Rows near named flat spaces through zero (a row that begins with a name and a colon came from that space)
qq_mp: [1 -46 10 -7 -23 6 -8 -9 3 29 7 -1 -30 4 -17 13 -31 26 -24 -36 -9 -9 -7]
zf_pc: [11 27 -13 -13 32 -12 10 19 9 -34 10 2 14 -4 11 -8 29 -10 15 -3 -10 -4 9]
qq_mp: [21 19 11 -13 41 -9 -20 -33 -1 -29 4 -54 5 -21 -19 -31 39 -16 8 73 -13 10 11]
rz_qz: [11 4 19 10 4 -38 20 32 -33 -6 -8 43 30 -24 9 7 28 6 19 -21 -50 -12 -28]
gr_gm: [10 -4 -2 6 -33 6 4 -30 6 -9 -7 -8 -15 9 4 -13 -13 12 -23 10 14 15 2]
bt_gs: [-10 0 -3 -21 -6 -4 -8 17 2 4 -3 -12 8 -22 -24 26 -13 -17 -18 -2 -4 -18 0]
gp_dg: [-9 -42 0 7 -25 2 -16 4 -10 16 11 9 -11 -41 -12 -4 -30 3 -4 -18 -14 -6 -6]
gp_dg: [29 -22 11 -6 6 -26 -15 -44 -14 -11 17 -32 -13 -33 -20 -28 2 29 3 25 -28 -9 12]
zf_pc: [6 -31 9 7 -36 15 -35 -11 -18 36 -7 0 8 11 -23 -7 -8 9 -8 34 -23 12 -13]
gp_dg: [-24 6 -5 14 -14 -9 -6 -4 -17 8 -5 -5 14 -43 -8 8 -28 -15 9 21 20 -14 9]
gr_gm: [13 9 6 -5 -13 3 9 6 3 -2 -14 11 6 35 5 7 16 5 -15 -4 -10 10 -13]
qq_mp: [7 5 -13 -10 14 9 -14 10 7 -4 9 -3 10 15 -2 -9 14 -4 10 11 -8 3 8]
gp_dg: [17 -15 13 -11 11 -16 -6 -32 -1 -15 11 -34 -20 -30 -18 -15 2 10 -9 14 -14 -4 6]
zf_pc: [5 24 10 -19 24 -20 31 6 13 -29 -5 -11 -8 -8 3 18 16 -8 -15 -23 1 -10 -3]
gr_gm: [-5 -8 -57 -9 -10 -12 -19 33 -5 -4 36 27 26 -25 -1 -2 -33 15 32 -30 -6 -37 36]
qq_mp: [14 -14 -29 -18 -49 9 -23 14 3 4 5 12 16 18 -16 3 -18 14 -21 -3 -19 -6 7]
rz_qz: [-4 -15 15 16 26 25 -23 -11 3 -4 5 -19 -12 -23 1 -40 24 -29 14 41 -6 35 -11]
zf_pc: [-5 28 -9 2 26 -21 14 19 -12 6 3 20 26 16 12 18 7 11 34 -14 4 -25 12]
qq_mp: [5 -18 -17 -6 -20 35 -50 14 -5 41 2 7 26 51 -20 -5 2 5 8 35 -19 11 1]
bt_gs: [-6 13 14 -1 5 -7 14 -8 -2 10 -13 -7 -3 14 -1 21 -3 3 -7 -2 14 -7 -2]
bt_gs: [0 -14 -3 -24 0 5 -25 27 0 16 5 -3 13 -2 -28 17 0 -8 -8 -2 -28 -13 -4]
rz_qz: [-10 -11 0 9 -31 15 -8 2 -4 23 -10 11 2 14 -2 8 -18 1 -10 2 8 7 -8]
zf_pc: [-2 -20 10 -10 -22 -7 -12 27 -14 11 -7 11 14 -30 -23 17 -3 -12 -17 -6 -36 -9 -22]
rz_qz: [-11 -5 -16 -1 26 4 -24 13 2 -21 21 -15 6 -61 -7 -26 5 -33 23 23 -7 1 12]
rz_qz: [-10 15 -5 -15 41 27 -38 11 9 12 3 -33 19 15 -21 -4 25 -35 18 57 3 8 10]
gp_dg: [-27 -1 19 12 6 28 3 -18 11 33 -15 -17 -23 29 2 17 -15 -11 -9 6 45 13 -5]
rz_qz: [-16 16 -15 25 11 5 -2 33 -21 32 0 48 39 37 24 7 7 7 52 -4 4 -7 3]
bt_gs: [-5 -5 14 21 17 -5 17 -12 -4 -1 3 7 -17 -11 20 -12 2 6 16 -14 9 7 -5]
zf_pc: [-7 -28 -3 23 -12 6 -21 15 -24 33 8 34 15 -2 3 -10 -9 13 31 -3 -19 0 -7]
gr_gm: [-2 -9 45 20 6 22 2 -32 -1 22 -24 -17 -24 26 3 -9 19 -7 -13 31 9 37 -28]
gp_dg: [17 31 -1 -34 27 -13 18 -12 23 -27 0 -34 -9 23 -7 15 17 4 -19 -3 9 -12 15]
bt_gs: [17 3 -23 -8 37 -8 -13 -8 6 -25 32 -14 1 -13 4 -32 14 10 32 9 -9 -7 29]
bt_gs: [27 -16 -10 -20 1 7 -5 32 11 -5 14 27 3 36 3 -6 24 17 -3 -36 -43 4 -10]
rz_qz: [-6 25 9 7 4 2 8 4 -9 24 -20 10 20 47 6 22 10 4 9 13 12 -1 -5]
gp_dg: [-8 6 17 11 8 -2 14 16 -8 7 -13 20 6 5 11 10 14 -9 6 -11 -5 5 -20]
bt_gs: [3 -7 39 -11 -16 -4 11 -26 1 14 -26 -28 -22 7 -22 26 -5 2 -45 5 1 3 -21]
gr_gm: [3 -19 -9 -2 34 9 -24 0 -2 31 27 1 -2 32 -3 -8 2 26 38 -6 -8 -11 18]
gr_gm: [12 22 29 3 28 -4 18 -10 0 -9 -17 -8 -2 26 11 -3 41 -5 1 18 -6 18 -17]
bt_gs: [4 -3 5 20 2 2 13 -10 -1 -6 1 15 -11 8 23 -19 7 10 11 -10 4 15 -5]
qq_mp: [-12 45 -10 4 25 7 23 8 15 -16 -9 1 8 28 24 7 15 -18 11 3 37 6 9]
gp_dg: [4 -57 -2 0 -21 43 -21 7 21 25 15 16 -35 31 1 -16 -12 14 -17 -38 -13 25 -15]
zf_pc: [7 -4 52 -3 28 -23 11 -24 -15 10 -15 -28 -15 -14 -17 13 21 2 -10 14 -19 -3 -22]
qq_mp: [-7 -12 17 15 -9 -12 9 1 -17 9 -7 14 -2 -25 3 4 -7 2 2 -10 -8 -3 -15]
zf_pc: [15 -2 7 -7 -20 4 -6 -11 -3 16 -11 -2 3 39 -10 8 3 18 -17 11 -9 4 -6]
qq_mp: [7 -19 62 -16 48 13 -32 -2 -14 58 -17 -31 0 42 -40 21 46 -6 1 42 -44 9 -36]
bt_gs: [1 -3 -16 5 2 2 -6 6 2 -14 13 7 3 -17 8 -19 0 -4 12 -1 -3 3 8]
zf_pc: [-16 -18 -28 18 -26 20 -11 14 1 11 12 28 2 -3 13 -11 -29 2 13 -18 14 4 8]
gr_gm: [-10 6 37 10 7 15 -2 5 -11 30 -30 0 9 27 -5 14 25 -20 -4 29 -5 20 -32]
gr_gm: [1 1 7 22 -33 17 0 -1 -8 11 -21 22 11 27 13 -9 7 -3 -6 19 1 27 -20]
rz_qz: [-1 -9 23 6 5 20 -24 11 -11 25 -15 1 14 16 -12 -5 28 -19 3 37 -25 23 -27]
gr_gm: [-7 -18 -10 -19 -43 8 -22 -12 3 26 -3 -20 -5 4 -34 26 -44 9 -34 5 12 -17 11]
zf_pc: [2 -19 4 -2 -37 3 2 13 -5 22 -9 25 1 21 -4 20 -15 16 -20 -28 -14 -4 -16]
bt_gs: [12 50 -29 -27 -18 -13 29 6 21 -36 -10 -1 15 33 8 25 -2 4 -27 -14 24 -15 20]
gp_dg: [-6 31 24 3 28 -24 21 -5 -9 -20 -16 -17 7 -33 1 8 21 -25 3 22 5 -3 -8]
qq_mp: [27 8 -3 -20 -4 -18 -14 -32 0 -36 4 -43 2 -33 -24 -22 11 -2 -18 48 -17 0 14]
rz_qz: [0 -12 9 0 -16 20 -20 15 -7 34 -13 13 13 37 -11 10 7 0 -5 12 -17 10 -18]
gp_dg: [5 -2 -17 11 -21 -18 -9 14 -26 1 6 30 31 -19 2 -8 -6 12 23 3 -22 -13 5]
gr_gm: [26 41 18 -20 0 -28 47 -14 16 -59 -23 -19 -9 -4 8 8 30 -9 -44 -3 -1 7 -12]
qq_mp: [-1 -23 10 1 3 -1 -5 19 -9 18 4 18 0 -3 -4 6 2 6 6 -23 -25 -5 -15]
rz_qz: [7 14 7 -22 -3 -23 11 -3 1 -19 -8 -21 2 -22 -17 20 0 -6 -25 1 -6 -17 1]
[-3 -3 -2 13 15 -10 4 18 -11 -9 10 22 9 -29 14 -14 10 -6 26 -12 -15 -1 -4]	qq_mp
[-14 -5 -2 14 4 22 -6 -28 10 18 2 -17 -21 20 6 -7 -19 4 5 13 39 11 14]	qq_mp
[-18 4 -12 15 -6 17 7 15 4 16 -2 25 3 25 19 7 -12 -1 13 -19 24 4 2]	qq_mp
[-34 -23 23 11 -51 21 -6 12 -4 24 -30 2 -8 -37 -18 25 -31 -39 -43 3 10 14 -35]	gr_gm
[-3 44 4 -13 25 -6 22 -8 12 -7 -14 -21 3 34 3 26 11 -6 -6 9 31 -8 11]	gp_dg
[-4 0 0 -15 -37 8 -5 18 2 9 -19 3 11 8 -18 27 -11 -13 -35 0 -6 -1 -14]	bt_gs
[-7 14 -2 -12 24 -27 16 45 -6 -18 4 20 20 -40 1 20 12 -18 12 -33 -22 -25 -6]	zf_pc
[-14 11 1 13 0 -7 8 -7 -5 -13 -5 -6 1 -37 5 -5 -8 -18 4 14 17 1 2]	rz_qz
[-18 23 -46 9 -15 10 -7 44 -2 -3 5 39 41 5 18 2 -10 -15 28 -5 13 -7 16]	bt_gs
[10 22 12 -9 33 -7 18 -24 16 -28 -1 -31 -19 3 6 -7 21 -5 -6 11 14 7 6]	zf_pc
[-8 4 -5 17 -18 15 1 22 -7 22 -11 37 19 37 16 6 2 2 11 -7 2 10 -12]	bt_gs
[10 4 5 -11 2 -36 7 -17 -17 8 3 -9 5 -5 -15 21 -13 31 3 -7 -7 -35 13]	gp_dg
[-16 11 19 30 33 -13 46 2 -5 6 -3 30 -16 11 41 9 4 13 29 -48 25 -3 -8]	bt_gs
[17 13 -4 -2 -47 -22 -10 1 -26 -18 -18 4 39 -29 -17 -5 5 -7 -16 45 -30 -1 -8]	qq_mp
[-26 -32 -7 4 -19 18 -23 29 -6 35 4 17 4 -19 -14 16 -30 -12 1 -18 -4 -8 -7]	gr_gm
[-9 -3 19 0 16 3 3 10 0 8 -7 -2 -4 -6 -4 10 11 -15 -2 -3 -5 3 -16]	gr_gm
[-2 -13 -7 -2 -44 -4 10 6 0 6 -5 19 -5 0 -1 19 -30 15 -25 -35 2 -10 -4]	qq_mp
[1 -27 35 -5 18 -4 17 18 0 21 -3 17 -22 11 0 22 12 11 -8 -53 -27 -3 -31]	bt_gs
[30 -16 -22 -29 30 -3 -21 20 13 -20 36 0 2 4 -7 -23 25 15 16 -18 -44 -8 14]	bt_gs
[-25 -16 -20 22 -7 35 -31 7 1 19 10 6 4 -11 4 -21 -18 -21 22 22 20 17 8]	rz_qz
[11 32 18 -8 27 -6 -5 -13 -11 18 -17 -19 23 49 -11 13 32 5 12 47 -3 -2 0]	gr_gm
[13 21 -15 -13 4 -14 -5 30 -12 3 0 22 40 28 -2 13 20 9 18 2 -26 -17 4]	zf_pc
[1 44 -46 -16 -17 -9 17 16 17 -43 2 6 23 0 13 7 -10 -9 -8 -7 26 -14 29]	bt_gs
[5 20 -12 -8 -2 -6 11 16 0 8 -4 20 18 43 8 21 2 17 6 -19 3 -14 6]	gp_dg
[-28 29 -20 16 -11 16 -1 19 0 0 -12 12 25 -4 13 5 -9 -33 11 22 34 7 6]	gp_dg

Rows near named flat spaces through zero
hqml: [0 -14 2 1 -13 35 18 10 -15 -10 0 -2 28 11 18 21 13 19 12 15 10 19 6]
mjrf: [-23 -2 5 30 -21 4 5 -9 -18 -6 15 31 0 -17 19 8 -21 -2 -35 5 4 -50 23]
mjrf: [13 -26 -24 0 -3 -11 -3 10 2 -4 -1 25 -17 13 -7 -31 11 -14 -14 9 -10 -3 -9]
bzbp: [0 -23 -19 -8 -9 16 -2 12 -9 3 10 5 -47 4 20 4 -10 -16 15 0 -17 -3 4]
mjrf: [4 12 2 13 -1 -26 9 -11 17 -10 4 3 33 3 -3 0 13 18 -26 -4 8 -5 3]
mrzj: [-18 -20 13 22 7 49 -29 -2 -32 -1 27 19 -42 29 4 -9 -42 9 8 40 -11 -4 19]
bzbp: [-22 -18 -17 -8 -32 -21 29 -2 -16 21 11 -14 -15 -9 31 14 -12 6 4 2 -23 -19 32]
mrzj: [-10 21 -16 4 4 0 -21 -18 7 19 8 6 -25 -19 -22 -3 -6 -9 -1 7 -12 -45 3]
mjrf: [4 -3 -12 18 -9 -28 11 -7 4 -8 14 23 12 11 -2 -10 13 14 -26 7 -4 -23 7]
hqml: [2 14 0 9 -11 -19 21 -3 -1 4 0 7 32 2 -3 4 23 16 -5 -3 4 -23 0]
mrzj: [-6 -5 19 20 6 19 -20 2 -12 4 9 15 -27 30 10 -21 -25 -3 -6 5 -4 -9 1]
mrzj: [11 12 10 -6 11 24 -7 17 -22 1 2 10 -34 0 -8 12 1 -18 44 -10 -2 -12 -19]
ngnt: [-12 -4 16 12 -8 20 -1 0 -4 8 5 -11 -4 25 31 2 -17 12 -4 -2 -1 7 13]
mjrf: [3 -6 8 -31 24 -26 1 3 -20 -1 -7 -18 -1 -17 -42 -4 -7 1 39 19 -6 39 -4]
ngnt: [-12 30 21 37 13 12 -21 -31 16 -10 32 -2 16 25 -1 12 -17 44 -21 17 7 -10 20]
bzbp: [8 23 13 -20 4 13 11 12 -10 30 -35 -21 36 3 -22 -4 35 0 40 -6 8 5 -27]
ngnt: [1 -16 11 5 -5 25 2 12 -9 -7 -2 2 -1 20 23 0 -6 1 0 -1 5 19 0]
ngnt: [3 -2 -22 5 -19 -23 23 3 -9 -6 20 21 -21 -11 13 19 9 -3 3 -9 -14 -39 9]
mrzj: [3 -15 -5 -13 1 16 -4 8 3 2 -12 -11 -1 3 3 -6 2 -7 6 4 1 26 -5]
bzbp: [2 21 -3 1 -21 -44 41 -9 23 0 3 -22 44 -4 26 30 26 27 -12 -30 4 -6 11]
bzbp: [-11 -11 35 18 -4 -1 1 5 -17 11 -5 1 7 39 23 -30 -22 9 -15 -1 1 9 6]
mrzj: [-12 -35 -11 -27 6 7 -7 2 -15 -9 9 -19 -38 -23 1 13 -36 -10 20 21 -14 42 21]
mjrf: [-8 11 -2 -25 -3 -41 21 -9 4 18 -14 -34 26 -27 -12 9 6 7 11 -6 -4 10 8]
ngnt: [-4 -18 0 3 0 -39 -6 1 1 -6 13 11 -53 -3 18 -17 -36 -24 -21 -20 -16 -6 10]
mjrf: [22 58 0 -1 4 12 13 5 1 1 -10 14 29 -25 -31 36 55 -4 37 -23 18 -49 -35]
ngnt: [-29 -35 -2 -34 -22 -17 12 7 -16 53 -24 -49 -26 2 33 -24 -32 -15 12 -3 -29 25 23]
bzbp: [-8 9 24 -16 19 8 -4 1 -28 -2 -16 -8 23 -33 -40 6 -9 -4 28 20 14 17 -5]
mjrf: [23 -11 -10 -22 20 -8 2 12 -7 -13 -5 3 5 2 -39 -8 23 1 32 18 -1 34 -19]
ngnt: [-7 1 38 -3 7 9 6 8 -22 -8 -13 -10 22 -7 4 8 -17 1 11 -4 17 27 -1]
mrzj: [-13 23 -12 -2 -20 72 -21 2 19 27 -35 -2 -3 -41 22 15 8 -48 -14 -29 18 -46 -17]
bzbp: [16 12 -9 -12 -8 24 15 13 10 4 -27 -6 42 -6 -2 12 46 -3 13 -12 18 3 -24]
mrzj: [-1 5 14 19 -9 42 -3 4 7 6 -15 3 34 27 21 -7 14 8 -18 -3 19 -1 -9]
hqml: [0 1 -7 -14 0 13 15 -1 -11 -24 30 -17 -17 -21 10 62 -7 18 42 6 -6 19 19]
mjrf: [17 -16 -29 35 -21 14 2 2 27 -17 15 39 6 44 30 -16 29 10 -49 -2 2 -24 -4]
ngnt: [2 33 0 20 -6 4 6 -10 5 -3 12 15 16 -5 -3 23 18 13 -3 -7 7 -44 -1]
bzbp: [-6 -12 1 24 -7 19 -2 -3 -13 -6 29 15 -17 35 18 2 -13 23 -3 20 -10 -10 18]
hqml: [12 11 9 8 -10 8 11 10 25 -21 17 -11 -30 14 66 42 -6 -5 0 -59 4 7 0]
hqml: [-8 16 -1 -4 7 0 -4 -9 -15 9 10 -2 -9 -16 -26 12 -5 7 25 17 -8 -19 6]
bzbp: [-12 -29 -6 25 -23 36 -2 2 -6 -3 -1 25 18 19 26 -17 -3 4 -42 22 8 -11 12]
hqml: [-4 5 -5 -5 -9 -29 10 1 -3 4 -3 6 -15 -29 4 4 -5 -22 -6 -22 -5 -27 1]
hqml: [-12 5 -14 -12 -19 -20 18 -2 -7 37 -10 -13 0 -10 2 -4 10 -3 10 -3 -16 -29 7]
ngnt: [13 -18 -12 -12 -1 -2 16 14 -13 -20 10 9 -11 -5 0 17 9 -1 22 4 -4 15 -2]
hqml: [-13 -18 -9 3 -12 -35 6 -13 20 2 13 -18 -10 9 31 -7 -23 11 -33 -6 -14 13 27]
mrzj: [-14 4 3 -1 14 -18 -24 -22 18 16 6 -24 -14 8 -11 -21 -27 10 -12 10 -13 13 14]
hqml: [24 5 2 12 15 -31 -7 -2 36 -25 0 11 13 18 -4 -20 13 1 -34 -21 12 17 -17]
mrzj: [0 -14 -28 -33 -1 -49 6 -4 20 1 -10 -20 -15 -43 -8 -2 -5 -24 -7 -13 -12 17 5]
mjrf: [6 -19 -18 4 -8 25 -5 12 -7 1 5 19 -27 16 10 -8 6 -11 4 6 -9 -10 -6]
mrzj: [11 -24 6 17 -8 17 17 21 -36 -25 16 40 -1 25 8 3 8 8 10 17 2 -4 -2]
hqml: [6 15 -4 -13 7 35 -4 1 1 11 10 -27 -15 17 1 28 10 18 51 6 -9 15 -2]
mjrf: [-24 -18 -3 -6 -21 17 3 1 -12 17 -3 -14 -18 -14 31 8 -26 -11 -4 1 -8 -5 22]
bzbp: [-10 -24 0 -10 -5 22 -9 9 -11 3 -30 8 12 -28 -6 -20 -9 -32 -19 10 13 8 -6]
ngnt: [-7 -12 -19 15 -13 -2 0 -11 9 2 44 -6 -47 35 37 14 -19 26 -1 6 -29 -9 31]
hqml: [8 3 5 2 35 20 -38 -9 5 1 -5 4 10 24 -54 -37 3 13 5 41 4 25 -16]
ngnt: [8 8 -10 -22 3 1 22 2 -13 -9 15 -19 6 -13 -14 46 19 24 55 13 -6 18 5]
bzbp: [14 34 4 -8 32 6 -15 -11 7 -20 2 1 22 -27 -56 21 17 9 25 14 16 7 -17]
[-1 13 6 -4 13 -46 -7 -19 28 12 -2 -27 11 12 -12 -22 -6 16 -16 -7 -6 18 5]	mrzj
[-16 1 10 22 8 -7 -32 -20 13 19 9 0 -21 29 0 -41 -32 6 -34 11 -11 -12 12]	mrzj
[-9 -17 13 -1 -6 24 4 5 -11 3 8 -21 -9 27 32 10 -18 17 15 6 -6 31 16]	ngnt
[6 -24 -28 -15 -10 19 -4 16 -2 3 -16 14 -22 -18 1 -9 10 -36 0 -1 -3 -6 -13]	mrzj
[-4 -4 12 -6 11 -4 -4 -3 -5 -6 -3 -8 13 -4 -15 -4 -10 7 2 13 5 25 3]	ngnt
[0 6 -11 -4 -5 -31 8 -10 21 9 10 -20 -10 8 14 4 0 11 -4 -15 -14 0 10]	hqml
[-21 -4 3 6 -10 16 1 -10 -12 18 10 -15 2 14 11 4 -14 23 5 22 -10 -3 23]	hqml
[0 -22 -26 -3 -17 -5 5 3 13 16 2 -6 -18 24 25 -16 5 0 -11 -2 -18 0 7]	mjrf
[12 16 5 6 19 5 -25 -4 21 -8 -16 13 13 -5 -27 -22 10 -16 -21 -6 17 -2 -25]	ngnt
[-4 11 33 9 -2 -30 17 -1 -1 10 -6 -16 26 25 18 -11 -5 18 -8 -19 4 9 4]	bzbp
[-4 -21 -22 12 -18 -31 25 -6 -8 -20 19 26 21 -10 -1 5 8 17 -28 23 -3 -16 21]	mrzj
[-9 -20 8 21 -12 7 6 0 -7 -18 16 14 2 14 30 4 -18 12 -26 6 3 3 19]	bzbp
[-12 -6 19 -13 -9 1 10 14 -24 42 -32 -18 8 14 6 -30 -2 -10 16 -4 -5 2 -6]	bzbp
[0 46 50 22 12 -21 -2 -9 13 8 -1 -15 16 24 14 -1 -10 15 -6 -40 12 -9 -7]	mrzj
[-8 26 22 8 2 18 -6 -6 5 0 -5 -9 12 -13 9 20 -8 -2 -1 -17 15 -9 -1]	mjrf
[0 -46 3 -29 -3 2 11 25 -25 1 -34 -6 14 -8 -3 -27 -4 -23 6 13 5 50 -8]	ngnt
[12 16 -8 16 8 17 -15 -7 13 19 -5 10 24 43 -28 -32 34 22 -3 22 0 -16 -18]	mrzj
[12 2 -12 4 0 -9 -13 5 20 6 -17 19 -11 -1 -2 -31 12 -32 -27 -22 3 -22 -22]	mjrf
[-7 24 11 -4 6 -52 4 -16 12 18 -6 -19 10 -12 -13 -10 -7 4 -8 -17 -5 -10 4]	mjrf
[13 5 -29 -36 -8 17 5 16 15 26 -50 -13 21 -34 -18 -7 46 -39 16 -17 9 -3 -34]	bzbp
[-8 -7 -5 2 -6 -40 11 -13 9 10 13 -17 2 19 9 -10 -8 26 -12 6 -17 8 21]	mjrf
[16 9 -7 3 -16 -6 36 11 -4 -16 -5 17 48 -8 1 24 45 11 3 -8 16 -14 -11]	mrzj
